Each row has a hidden value. The values are split into ranges, and the group after each row names the range that its value falls in. Each part has its own value, ranges and names.
[ -63 -128  288  150  -30  -66   22  134   46 -151  -55  -78   56 -192
  144  -80 -164   70  200   93   46   67  -56    4 -181  149   52   55
  -77  -40 -190 -151  195 -132 -135  129  143   28  147  -70 -174  146
 -171  127 -100  -16  169  -36   22   38]	(46)
[   6  198 -320 -360   22   -2  -60    0  -95   39  302 -519   62  321
 -223  -38 -197  145  129  103 -112  242  -16   97 -170   77 -221 -203
 -100 -476  -75 -101  283  219  324  132 -120  209   16  190 -462  233
  463  -37  148  214 -146 -106 -391  -33]	(63)
[ -93 -285  378  -40 -262   51  -59 -106    3 -183  -32   59  -50 -134
   87 -122 -130    2   54  136 -272   93   88 -152  145  -72  172  122
 -267   -8 -274   41 -271  167  -43 -230  -14   61  376   61 -225  -88
 -282  165   34 -242  212 -336  125  249]	(63)
[ -10  152 -147 -370  -14   80  108  171    4   51   -2 -530   89   34
   18  123  171 -180   41  188  179  122  -38  164   76   61   81  -40
 -216   58 -317  -85  -64   37  236  189  -76   74    2 -176   56   -1
  -10  -20   70  -12 -274  -95  292 -350]	(50)
[  48  212  -22   99  161   82  -86   93  173 -140   88 -244   60  189
  174 -138    6   48   10  122   18  184 -112  132 -110  -86 -118  -46
  112   64  176 -315  163  -30 -143  361  156    3  210 -113 -279  105
  -17  -15  186 -124 -113  -96  152  241]	(52)
[  62  100  -22 -445   45  -23  110 -154  262   48  114  117  286 -127
  194 -138   22 -249 -456 -155 -178   96   78  109    7  182  252  -54
   17  243 -223  226   -1  366  215  159   58  -46  295  -29  281 -111
  182  159  -34   22   53  -47  147 -497]	(60)
[  71 -123  158  -50  -97  -57 -105   -9   -7 -231 -109  -80  421  -90
   96    2  -98 -155  -94  281  -17  247   24   -1 -107 -108   94  -82
  -62  157   15 -265   26  188  -56  143  260  -34  240  -28  -79  -78
 -104 -144 -137 -140   69 -170  345   34]	(46)
[ 253 -239  370   48  263  235  -19   43   15  -19  112  250  167 -342
   40   45   71   -1  299   25  181  -19  509 -241  254   28   12  362
   16  296  164 -277   58  138 -219  -48 -424  -61  144   25 -120   78
 -447 -154  148 -474 -119 -120  263  193]	(40)
[-120  146  180  283  -15  203  139   96  -77 -162 -332  248 -225 -288
   40 -187  -75 -129  265   13 -102 -116  245  -42  238 -236  184  289
 -250  133 -174   86  -98 -253 -369   85   34   24   68  158  344  206
 -427  -89  -15 -181  286   58  238  -89]	(37)
[ -49  148   78  -21    1   61  156  176  -16  -79 -162 -318   66  132
  -36  -14   -6 -177  436  140 -207  -52  184  177   75  -66  -65    3
   33   55 -281 -120  -34   61  -92  114  192  -61  326 -115 -279   67
 -218 -131  401 -119  101 -100   82 -114]	(46)
[  20  296   15 -118   55 -305  198  149   77   72   93  -63  108 -445
  451   36  214 -167 -281  212 -114   90  -19  -62   -2   82   29  179
 -150  -73  -14  185  -90   97    6  -57  -51 -131  129   52  415 -402
   16  161 -226 -301 -230 -260  585 -273]	(38)
[-207  317  161  298   79  100  -62  373   52   -5  152 -225  -51  -72
  108   13  -31 -132  342  358  105   19 -106  -90 -114  -89  -76    2
 -213   64   59   82   40  -43 -173  320  411 -140 -180 -218 -275   36
 -245  197  -22 -146  -87  118  252   73]	(42)
[  76  208  -75 -114 -147  158   93  -17  178  -37  257 -212 -160 -184
   38   22 -292   18   -4  106 -107  219 -172 -148  -70  291   59  -21
 -237 -121  -32   69   60 -106  180  287   62  207 -123  252  -48  247
   93  427   15  132 -157   88 -352   37]	(41)
[-244  248 -442 -283   91 -235   -2    8   10 -160 -188 -422  128  386
 -238 -109  -24  104 -239  221  -58  331  -94  468 -259   25 -262 -268
    2 -243 -303 -191   35   65  427  179  -41   59  315 -143 -152  220
  471 -101  -65  396   66   38 -200 -259]	(63)
[ 115  180 -318   31  348   51   30   58  198 -183   27 -429  286  -26
 -212   41  127  -40    1  420  -61  379  141  191 -153  242 -310 -117
   30  197  110 -241  -76  178  224  378  229   61  202  -15 -142  146
   58   -6   -6   56 -205  119  -95 -133]	(52)
[-210  258 -319  -81  350 -301  -19  109 -157 -169 -212 -103 -121  280
 -449 -377    9  172  394   57    1   14   94  206  -67   24 -136  -93
 -200 -258 -205 -345  317  -77 -340  -11 -109  -16   95  258 -105  123
  116 -381 -165  335  510 -128 -216  -92]	(41)
[ 165  474 -295 -360 -252   16  -14  -37   23  140  184 -266  127    6
  300 -136  -51 -184 -526  187 -197  299 -284  259 -147 -190   81 -145
 -163   -1 -246  319   78  137  207  288  -72   82  136  -37  298  -12
  434   21   31  -85 -276  -43  258 -326]	(41)
[ -78  -35 -121 -371 -103  -88  -22 -138  160 -150  -49 -301   99  291
  115 -207  116 -116 -273  -73 -187  147 -233  288  -78  161  182  -37
 -146    2 -342  -17  -56  206   54  200  116  145  367  -70   -3 -139
  213   21  -60  117  103 -381  164 -173]	(37)
[ -52  426   85  171  -54  -17 -439   57 -121 -205  234   53   59  173
  -12 -308   74   61   47  332  238  179 -109  191 -112 -246 -157 -180
  -97  160  163  -85  225  129 -248  160    7  -79  -34  -42  -31  121
  -35 -173 -138 -175   48  -68  277   47]	(42)
[-148  285 -520 -318  462 -245  345  -60  -20 -129  -71 -237 -366  269
 -252 -331   94  382  175 -280  146  246  206  146  181   19  176 -100
  -30 -563  -33 -829  237 -310  -45  -14 -138  289   78  617   73  173
  168 -412  146  385  259 -136 -181  114]	(63)
[-196  228 -420 -221  377   29  216   40  -25 -116 -185 -273 -293  283
 -354 -281   58  258  183 -266  406  240   58  211   36  -31  160 -156
  -98 -208 -155 -691  284 -440  -14  201  -40  249  -64  212   45  446
   90 -254   40  536  253  138 -139  -30]	(52)
[ -45  677 -576 -121  103  225 -139   87   46 -190   -6 -308 -497  402
 -308 -187 -282  178  357  126  190   91 -242  129  -21   20  -18 -215
 -314 -206  131 -478  342 -325 -187  606    9  172 -364  455 -102  468
  142 -249  171  521   71  210 -593  268]	(42)
[-112  310 -334   85  513    9  727  216   58 -139 -692  -58 -454 -426
 -136   -2  205  -85  384 -195   38  -26  317 -158  276   23  134  365
 -232   -7    6 -519 -163 -687 -385   18  120    2   28  412  540   78
 -433  -93    3  303  251   61  226   10]	(38)
[-294   93 -147 -148  136 -197  142   22 -170 -164 -241  205 -219   58
 -177 -244  140  177  228 -114   -1  -28  370   69  147   -3  -12  331
 -244 -262  -52 -296   58  -95 -248 -160 -412   93  147  421  176  100
    0 -329 -152   83  307 -320   73  110]	(40)
[ 100  111  188   91 -170  197   11  234   -6 -119   28 -249   21 -479
  163   -3  -72  107  223  341  -30  148   14 -101 -165   17 -204  -63
 -215  122    2  -58  106  -73  -34   18  155   20  104   93  -96  215
 -273  332    5  -91  -74  -44   46   98]	(45)
[ 144   48  -77  -19 -107   91 -442 -381   56 -427  222   32  118  280
   93 -396 -195   84 -341   13  -51  225 -446  269 -153  -89   99 -133
 -212 -146  179   34  291  370 -151  446  190  301 -134  294  102   83
  258 -223 -407  -67   72 -233    4   50]	(45)
[ 100 -186  526    9   14  -74   73  -69  -52   99  217  391   47 -423
  124  -59 -399   97   91 -148   25  109  247 -400   34   11  127  147
   78 -174   -2  -85  232   46   11 -298 -215  -46  128  106 -271  121
 -146  197   60 -157  191   44  -39  204]	(60)
[-107  148  128  133 -167  -42   57  186  -98  -89   56 -178   80  -54
  209 -106 -185   -9  162  174 -154   87  -51   14 -114 -190   -4   38
 -129 -258  -32   14  209  -73 -162  177  225   95   22  111  -97  110
   -9   23  -46 -226   14 -153  215   26]	(41)
[-132   50   48  213  260  117  -75    7   75 -128   50   60   84  -17
 -170 -313   -1  111    8   70  284  272   77  321 -224   -6   39 -147
  -11  270 -261  -22  185  -30   58  316  182   74   66 -253  -15  443
  -35  -38 -150  130  200  417  -43 -248]	(63)
[ 108  494   48 -448 -167  -59  -89 -207  -83   85  112 -125 -148  210
   73  -39   50 -325  -20 -283  -20 -119  -68  120  278  268 -113  189
   85 -136   -9  182   -1  445  238  -84 -287   59   34   77   90  -83
  158   10  228  118  -39 -276  101 -405]	(52)
[  11   44 -131  115  205   62  -27 -118   37 -309 -113   48   48   89
 -170 -270  -16   50  -43  128   53  230  -99  259 -102 -209   66  -74
 -196  136 -145  -83   91  -69 -224  254   57   52   47   -8  139  157
  -28 -239 -229  -49  130   54   86  -17]	(45)
[  76  -20  -29 -204  187   73  160   80  153 -113  117 -331   64  -88
 -124  154    5  -93  242  130   55   61  -39 -158   62  226   68  -47
 -238   23  -83 -128   -1   -9   -1  112   35  -19  -91   37 -115  -79
 -159  198  -32  -33 -173 -143  -13  -93]	(60)
[  -4  -48  111 -133   58 -159   34    7  -64  -86  -42 -241  -22  156
 -154   40 -173    9  375    8  -97   31   -1  -77  -42  160 -152   57
  -14 -291 -113 -268  103   87  -29 -135  -84  -40  212    8 -535  -21
   -7  -14  170  118  144 -244 -174  200]	(46)
[ -40  212  300  292 -276  234  104   -3  198 -243  -67  -36 -133 -191
  418  -44 -146 -256   97   26 -149   -6 -134   68   39  114  171  241
  -66  155   51  161 -108  -37 -117  478  561  177    3   86  169  137
 -325  218   82 -162  -17   19  189   -9]	(52)
[-101  242 -346   -9    0  136   34  261  -77  -46  -68 -588   22  244
 -138  -56  -98  138  220  264    5  226  -15  377 -230  -15 -289  -36
  -92 -224 -192 -209  246 -175  161  483  -29  266   48  -44 -264  542
  251 -137  123  143 -150  123 -207  -69]	(40)
[  40  327 -327 -189   79   92   94  -33  292 -117    3 -382  -57   73
  124   21   -4  -85 -219   92    4  206 -350  327 -214  277  -77  -43
 -101   27  -71   21    2   78  278  538  216  114  -19  -85   60  116
  227  136  -16  265 -243  130 -124 -144]	(60)
[-277  483 -609 -187  380 -123  169   90 -102 -175 -425 -339 -375  407
 -576 -359   45   75  389 -347  293   46   41  265  113  335  -28   49
 -134 -324  -23 -682  372 -409 -173  368   41  371 -230  495  212  527
  185 -319 -181  847  529   61 -326 -316]	(40)
[  40 -292  339   56   81  256  -25 -121  -99  -79   90  214  123 -243
 -176 -239 -133  -28  160  -68 -161   43  300 -156  167 -221  158   37
 -205   68 -247  221  -12  255  -96 -190   21   69  129   60  -93  142
 -269   47  -78 -268  291  -28  100 -148]	(45)
[ -46   32  -30 -384  318 -209  159    3   47   73 -119   92  344  -27
 -103   18   93 -419   28 -139 -296 -249  261  -11   72  217  -45  225
  -80   44 -196  363   10  508  -39  -70 -116 -264  204  -69   93 -345
  125  -53 -176  -13  158 -267  184 -598]	(60)
[ 127 -121   93  -47  -36  359  -83  -46  -47  -38  201 -235  115  154
   34 -197   37  -20  186  -23 -281  110  153   32   26 -250   -2   65
 -114   25  -68   34   41  281 -155   97   79  172  301   29 -379   97
  -52  -89  291 -318  -49 -313  183  193]	(37)
[-353  334 -209  153  313   48  319  119  -28 -196  -15   83 -369  105
 -160 -398   46  228  348 -248  169  -10  144  169  105 -203  268   -6
 -220 -271 -127 -190  291 -487 -359  246  123  195 -254  382  349  383
  -91 -180 -108   83  279  113    5 -157]	(41)
[  84 -130   85  208  432 -108   53  -72  222 -336 -182   30  255 -255
 -113  -16   91   29  -80  154  145  276  -23  113 -275  251 -240   -6
   84  297   70 -227    1   53   13   95  188 -142  236 -239  -47   43
 -150  124 -321  105   78  118   55  -27]	(45)
[-118  -74 -153   74   91   35  302  -41  111 -168 -132 -303  192   98
   75  -93   14 -130  -61   -5 -298  246  -13  300 -257  -23   64  104
  -72  -79 -230  121  -30   27   43  399  468  217  252  -64  -18   97
  172  -49  -65   -9  -27  -42  150 -139]	(52)
[-132  -86 -115   60  288   90 -208   91  100 -222  206 -117  403  145
 -140 -169  241  170  -26  306  230  326   26  337 -543  -57 -176 -237
 -148  338  -45  -54  235  205  -40  354  196  -92  149 -333 -253  170
  155 -103 -287   13 -102   54  118   26]	(40)
[  17 -134  315   73  -36  152  129  -49  -67 -136  -41  272  113 -103
  132    7 -208  -45  225  -80  -32  -40  216   11  -23 -222   67  257
  -25    1  -30   43  156   67 -165   78  -82  -28   76    0  -93  157
 -169 -188   96 -304   -6  -42  143  156]	(60)
[ 302 -196  258  116  264  105   85 -151  163 -164 -100  292  167 -499
  -81  149 -211 -150  112   89 -124   85  190 -324  -61  236 -139  258
  -53  298  174   20  -59  190  -99  -42  -33 -190  162   31 -132  -34
 -278  173 -100  -65   29   67 -121  195]	(45)
[-221 -180  148  200  274  -81  -20  220   10 -144   68   15  137 -171
  -59 -221  228  167  139  299  383  200  117  160 -123  -49  194  -24
 -281  214 -343 -144  102 -170 -212  128  -20   -8   20 -232   87   94
 -255 -115 -380 -229   87   57  369 -138]	(37)
[ -55 -117  144  265  168   63  153  226 -207  115  220 -234  218 -226
  -27 -156   26   60  448  166 -203  110  372  103 -222  -85 -143  150
 -129 -194 -292  298  223  169  -64   48  160  163  129  -22 -275  217
   -8  -98   -8 -320   -8   24  120 -215]	(50)
[ -15    7  231   86  -20  -52 -293 -263   93 -329  318  263   69  256
   19 -185 -223   56  -15   92    3  135 -149   21  -94  -91  156 -141
  -52  -34   71  -21  128  224 -179  147   68  -74   50   41 -234  -61
    4 -110  -59 -192   87 -123  -60  257]	(40)
[ 164  220  -86 -249  192   49  277    2   43  183   78   10  119 -331
  261  203  -51 -281 -388  -41   11   59 -126 -139  -21 -311  234  -13
 -179  -50 -230  427   -8  -61  148    1 -220 -264  -75 -250  420 -238
  151  120  -84 -190 -382  117  441 -431]	(38)
[ -72  476 -182 -346 -244  -59 -356   55  174  -59   39 -186  -81  171
  -25  -73 -232 -163 -148  314  -71    5 -249   90   49  440  -93  -46
 -225   52  -77   46   20  213  184  401 -177   31   -6  103  -11  106
  205  202  -81  288   57  -51 -343 -235]	(50)
[ 125   94  -46  -63 -146  -48  114   58   -9 -188 -192 -386   32 -264
  281  -21  195  -89    6  220 -403   94  -47   46  -27   71 -190  204
 -225  -89   -6  -19 -177  144 -119  -53  131   95  372  230  112 -231
  -94   71  -41 -175  -78 -525  358   46]	(38)
[ 171  215 -110 -128  227  -42  216   19  181  -40   29 -217    0 -299
  145  112  154 -120 -186  130  139  125 -209  123  -21  187   24   25
 -144   96 -228  140  -65  -79  150  128 -161  -76  -37 -184  379 -119
  -26  170 -150  -81 -327   60  219 -406]	(60)
[-119  381 -118  146  138   68   54  133   -1 -215 -250   67 -243 -195
 -130 -179 -216  144  144  -10  321  110  -37    4 -117  -17   78 -162
 -141   11  -19 -348  316 -533 -159  255  102    6 -151  197  279  481
 -109   35 -162  447  303  366 -195 -105]	(40)
[  19  -74  115  278  110  310 -100   90  -97 -137  201 -146   83   40
 -151 -198  139   -2  373  265   84  117   94  192  -14 -246   60   42
 -305  217 -270  163   52   34 -290  250   37  120  -55 -161  -87  201
 -255 -209  -47 -443  -94    1  260  -74]	(42)
[ 107  130  177  148 -161   49 -356  -82   31 -213   36  186  -10 -205
   65 -237 -213   41  120  221 -225  -10    7  112 -165  349 -291  210
 -144   92   81  180  152  403 -118  206  -27   85  144  241 -103  210
  -27   26 -160   22  227  -57 -322   70]	(41)
[ -41 -184  251  143  157  181 -121   46  -26 -303 -330  -80   13  -50
 -215  -15  138 -113  375   78  -19 -142  193   -7  209  103 -218  257
 -134  195  -60 -123 -208  158 -170  -72  -65  -44  224 -128 -167   64
 -453    0  -64  -93  209 -231  155  -48]	(37)
[  89  149 -435 -117  359   97  192 -176  142 -212 -147   73   -2   10
 -133 -254 -185  128 -261 -168  -21  345   48   22  -53 -205  246 -161
  -67  -86  111 -458  217 -253 -109  331  131  145   76  393  241  262
  188 -222  -78  278  182  158 -114   98]	(41)
[  33  309  255 -238 -160 -274  -11 -153   93 -291 -167  205  -95  -16
  291   41   92 -271  -24 -124 -110 -279 -114  -43  225  224   24  189
   10   52   59   16 -108  134 -232 -212 -237 -292  255  114  330 -434
 -191   81   16  -95   86 -548  284 -153]	(40)
[ 162  571   51 -294 -203  144   -5  181  -32   94   42 -232  -61 -384
   86  203   67 -216   13  223  507   15 -137  182   24  251  -62 -135
 -134  366 -329  179   77  -96  374  114 -330 -123 -228 -275  473  251
 -130  244   37  154 -316  328  100 -727]	(38)
[ -42  -50  190  164   91  -74  -18  109    1  -26  162   64  213 -104
  149  -77 -276  132  -17  298   80  278  120   35 -127 -277  149 -108
   41 -121 -144 -205  177  -38   38  185   34  -35  141 -131 -246  158
  -37 -180   56 -301   -9  213  120  134]	(42)
[ -15  -47  114  258   91   16  -93  -83   -2 -220   60  360  154 -241
   87 -188 -243   95 -113  138 -186  128  122  -76 -191 -203   39   68
 -166  -69   53  191  166   42 -207  119   -6  -34  107  171  104  109
   40  -54 -302 -219  110   24   18   64]	(50)
[ 132  325  111 -498 -105 -131  -51   13   75  177  129  -21    4 -140
  337   67    8 -312 -390 -107  413  -31 -418  -37  111  142  310   27
 -164  121 -229  150  151  -14  101   71 -411 -154 -208 -275  446 -229
   81  195 -194    6 -217  -98  470 -496]	(41)
[-105  -12 -108  230  366   96  436  148  234   35   12 -289   24 -257
  149   66 -117 -109  -81  211 -353  266   46 -140  -45 -267  224  -29
 -153 -194 -232  147 -279 -157  113  243  518  -14  166 -134 -115  -98
  -80  208   84 -223 -148  235  203   -7]	(50)
[ 264   59   31  339   24  319 -116   -2   76 -105   -4 -345  -52 -201
  201  -52   82 -227 -186  283   58  375 -474  -63  -66 -218   55  175
 -343  256   90   63 -201 -109 -228  374  320  160  -91 -241   52  -51
 -218  142 -216 -270 -281  -28  611  255]	(46)
[-118  137  -18   25  133  -62  221  194  -85  -11 -164  -44  193 -120
   24  -72  170   36  155  -27 -132  104  371  137 -278    3 -415  231
  116   31   72  -90  176   17  -52  -33  -37  -68  412  -41 -127  225
  106   16   50   44   44 -130  179    9]	(46)
[ -64  -13   69  121  -32  154  103  274  -96  -41  -64 -571   78  -60
  -65   13   -5  -55  420  225  172  165   -1  201 -128  108  -51   39
 -159   -3 -312 -121  128 -130   71  329  268  255  -51 -171 -204  357
 -160    2   11   16  -63  105  105 -219]	(50)
[   1  340 -178   24  -94  116  -96  -81   27 -270 -244  119 -269  -92
 -190 -302 -265   66  -26  103  -40  177  -33   21  102   19   84  -50
 -244   73  -37 -254   51 -262 -154  229  -33  166   36  412  279  401
  -75   -6 -104  295  371  136 -283   27]	(38)
[ 260 -117  268  147  240  311   25   31   31   97  149  -80   93 -300
  -47   63 -124 -160  237  101  169  176  234 -215  206   27   87  220
  -26  201   18 -109  -21  100   35  174  -13  116  -66 -106 -219  192
 -350    0  149 -284 -145  213  162   22]	(63)
[ 129  427 -422 -372  -73   17 -192  119  -45   16  137 -457  -23  -38
 -297  -12 -127  203   89  273   97  191 -136  232 -375  560 -555 -139
 -212 -106 -116    7  403   74  371  224 -454  149  -69  152 -114  510
  477  219 -129  555 -151  106 -698 -296]	(41)
[ -61   36  193  124 -208 -148 -311  -10 -116 -309  -25 -254  100  143
   70 -309  -53   53  126  247   37  115 -304  418 -184   73 -100  -84
 -126 -112 -234  -43  206  253  -91  195  256  193   78  -46 -128  107
  -32 -176 -251  -42  251 -191  116 -155]	(60)
[ 143 -113  297  142   17  198  -11   75  137  -99   78  -77   96 -479
  -12   91 -194 -105  130  365   72  223  105 -262  149  162  126   21
 -176  240  -42 -137 -171   43  102  144  192   63  -23   11 -105  127
 -444  259  -45 -192  -22  190   41   11]	(41)
[ 163  124  206  359  297  227  -96  -20    1  -89  116  -88   90 -150
  -71 -157  114 -136  110  181  128  235   71   53   76 -213  -53  -35
   24  302   -1   41  -85  136  -72  101  252  -12   59 -256  -63  100
 -331  -29   41 -292  -26  197  369 -138]	(63)
